Below is a small trained network, with its code and all its weights. Each question gives an input and a target symbol and asks what happens when units are switched off, that is, made to give their printed mean instead of their output.

import numpy as np


def w(rows, s, z=0):
    codes = np.array(rows[::2]) - 128.0
    scale = np.full(codes.shape[1], s)
    scale[-1] = z or s
    return codes * scale


def norm(h):
    return h / np.sqrt((h * h).mean(-1, keepdims=True) + 1e-5)


def f(y):
    return np.maximum(y, 0)


def softmax(a):
    e = np.exp(a - a.max(-1, keepdims=True))
    return e / e.sum(-1, keepdims=True)


def log_softmax(a):
    a = a - a.max(-1, keepdims=True)
    return a - np.log(np.exp(a).sum(-1, keepdims=True))


def net(x, mask):
    ids = ['αβγεηθμξπστψω'.index(c) for c in x.split()]
    T = len(ids)
    res = E[ids] + P[:T]
    r = norm(res)
    for j in range(3):
        rows = slice(2 * j, 2 * j + 2)
        q, k, v = (r @ M[0][rows].T for M in (Q, K, V))
        z = softmax(np.where(np.tri(T) > 0, q @ k.T / 2**0.5, -1e9)) @ v
        o = O[0][rows]
        res = res + np.where(mask[j], z, o[:, -1]) @ o[:, :-1]
    y = f(norm(res) @ A[0][:, :-1].T + A[0][:, -1])
    res = res + np.where(mask[3:15], y, B[0][:, -1]) @ B[0][:, :-1]
    return log_softmax(norm(res)[-1] @ U[:, :-1].T + U[:, -1])


Q, K, V, O, A, B = {}, {}, {}, {}, {}, {}
E = w([
[179,119,158],'α',
[64,189,97],'β',
[144,113,107],'γ',
[151,138,126],'ε',
[138,156,171],'η',
[191,135,124],'θ',
[118,103,194],'μ',
[77,162,128],'ξ',
[122,136,176],'π',
[134,80,152],'σ',
[152,137,80],'τ',
[154,77,141],'ψ',
[85,3,128],'ω',
],0.024)
P = w([
[255,107,222],'0',
[155,129,186],'1',
[126,141,158],'2',
[110,156,147],'3',
[103,165,139],'4',
[78,185,118],'5',
[77,169,124],'6',
[58,189,112],'7',
[62,200,102],'8',
[61,203,108],'9',
[56,196,113],'10',
[70,188,107],'11',
[72,198,115],'12',
],0.0019)
Q[0] = w([
[167,51,108],'H0',
[178,184,216],'H0',
[82,140,220],'H1',
[201,155,140],'H1',
[141,2,171],'H2',
[103,230,154],'H2',
],0.02)
K[0] = w([
[161,35,100],'H0',
[205,215,122],'H0',
[86,52,22],'H1',
[211,98,87],'H1',
[225,198,38],'H2',
[9,138,177],'H2',
],0.016)
V[0] = w([
[149,104,111],'H0',
[69,3,193],'H0',
[192,120,47],'H1',
[87,58,26],'H1',
[58,136,182],'H2',
[47,52,121],'H2',
],0.005)
O[0] = w([
[204,57,113,126],'H0',
[192,38,179,89],'H0',
[203,163,171,100],'H1',
[255,53,132,13],'H1',
[95,41,146,120],'H2',
[176,58,159,8],'H2',
],0.0044,0.0011)
A[0] = w([
[139,119,94,133],'N0',
[157,149,154,177],'N1',
[100,101,101,17],'N2',
[103,44,122,118],'N3',
[90,116,102,19],'N4',
[155,173,92,139],'N5',
[127,137,105,253],'N6',
[143,52,123,138],'N7',
[92,90,141,109],'N8',
[158,106,145,203],'N9',
[124,77,5,243],'N10',
[120,114,113,74],'N11',
],0.02,0.0036)
B[0] = w([
[186,134,120,156],'N0',
[134,60,125,228],'N1',
[176,60,133,147],'N2',
[109,66,57,229],'N3',
[54,128,108,164],'N4',
[106,85,198,216],'N5',
[136,77,148,204],'N6',
[86,195,168,235],'N7',
[185,92,97,198],'N8',
[142,215,73,231],'N9',
[254,228,193,253],'N10',
[165,95,120,136],'N11',
],0.017,0.0054)
U = w([
[193,151,107,102],'α',
[90,245,190,150],'β',
[241,227,178,77],'γ',
[114,53,198,143],'ε',
[113,138,201,44],'η',
[180,65,166,130],'θ',
[144,7,41,11],'μ',
[19,108,107,178],'ξ',
[144,109,134,62],'π',
[139,159,11,253],'σ',
[204,128,149,129],'τ',
[185,239,59,147],'ψ',
[234,78,48,178],'ω',
],0.013,0.0032)

Each question gives the input, a string of symbols that net reads in full, and the target symbol t.
The units are the heads (2 rows each of Q, K, V and O) and the neurons (one row each of A and B). Each row of codes is followed by its name. A weight is (code - 128) times the scale printed after its matrix; where a second scale follows, it is the last column's (O, A, B and U).
mask holds one flag per unit, heads first, then neurons. A switched-off unit (its flag False) gives its mean, the last column of its rows in O or B, instead of its output. The means were averaged over made-up inputs and are rounded, as every weight is.
A unit's drop is (log p(t) with every unit on - log p(t) with that unit switched off) / (log p(t) with every unit on - log p(t) with every unit switched off).
The circuit of an input: a set's keep is (log p(t) with only the set's units on - log p(t) with every unit switched off) / (log p(t) with every unit on - log p(t) with every unit switched off). Starting from the 12 units with the biggest drops (on a tie, the unit counted first), units are removed one at a time, each time the one whose removal leaves the highest keep (on an exact tie, the one counted first), for as long as the keep stays at least 0.8.
circuit, biggest first: the units of the circuit, biggest drop first
most important unit: the unit with the biggest drop
k most important neurons: the k neurons with the biggest drops, biggest first
heads that matter: for each layer, one digit per head in row order, 1 if its drop is at least 0.15 and else 0, layers parted by /
drop when u is switched off: that unit's drop, to one decimal
input ω μ μ α, target ω: heads that matter => 011
input η π α μ μ μ, target μ: circuit, biggest first => [N10; N8; N5]
input ε ε α, target ε: most important unit => H2
input β ξ μ η γ θ γ τ ψ τ ψ, target ψ: circuit, biggest first => [N7; N3; N9]
input γ α β τ β ε π, target ε: 3 most important neurons => [N10; N1; N7]
input ω π η ξ α β μ α μ ψ π, target ω: 4 most important neurons => [N7; N10; N5; N1]
input ξ ψ μ σ, target σ: 3 most important neurons => [N3; N9; N7]
input μ β σ μ, target μ: 4 most important neurons => [N10; N8; N3; N5]
input ω θ ω ψ μ α ψ μ μ, target ω: 3 most important neurons => [N7; N10; N5]
input ξ ξ ξ ε π π η, target ε: 2 most important neurons => [N9; N10]
input β ω μ β ε η ξ α, target ε: 2 most important neurons => [N10; N5]
input ω τ μ σ μ μ τ σ μ ε η, target ε: 2 most important neurons => [N10; N1]
input θ ξ α μ μ μ ψ σ σ μ σ ε π, target ε: 2 most important neurons => [N9; N10]
input ψ μ β ε β μ, target ε: most important unit => N10
input ε τ μ μ α ω ε π μ ξ β ψ, target ψ: drop when N7 is switched off => 0.3
input ε π ε ψ θ β ξ ω, target ω: drop when N3 is switched off => 1.3
input ξ γ ψ ω π β σ μ, target ω: drop when N8 is switched off => 0.4
input ω μ η γ ω ξ η ε ε, target ε: drop when H1 is switched off => 0.1
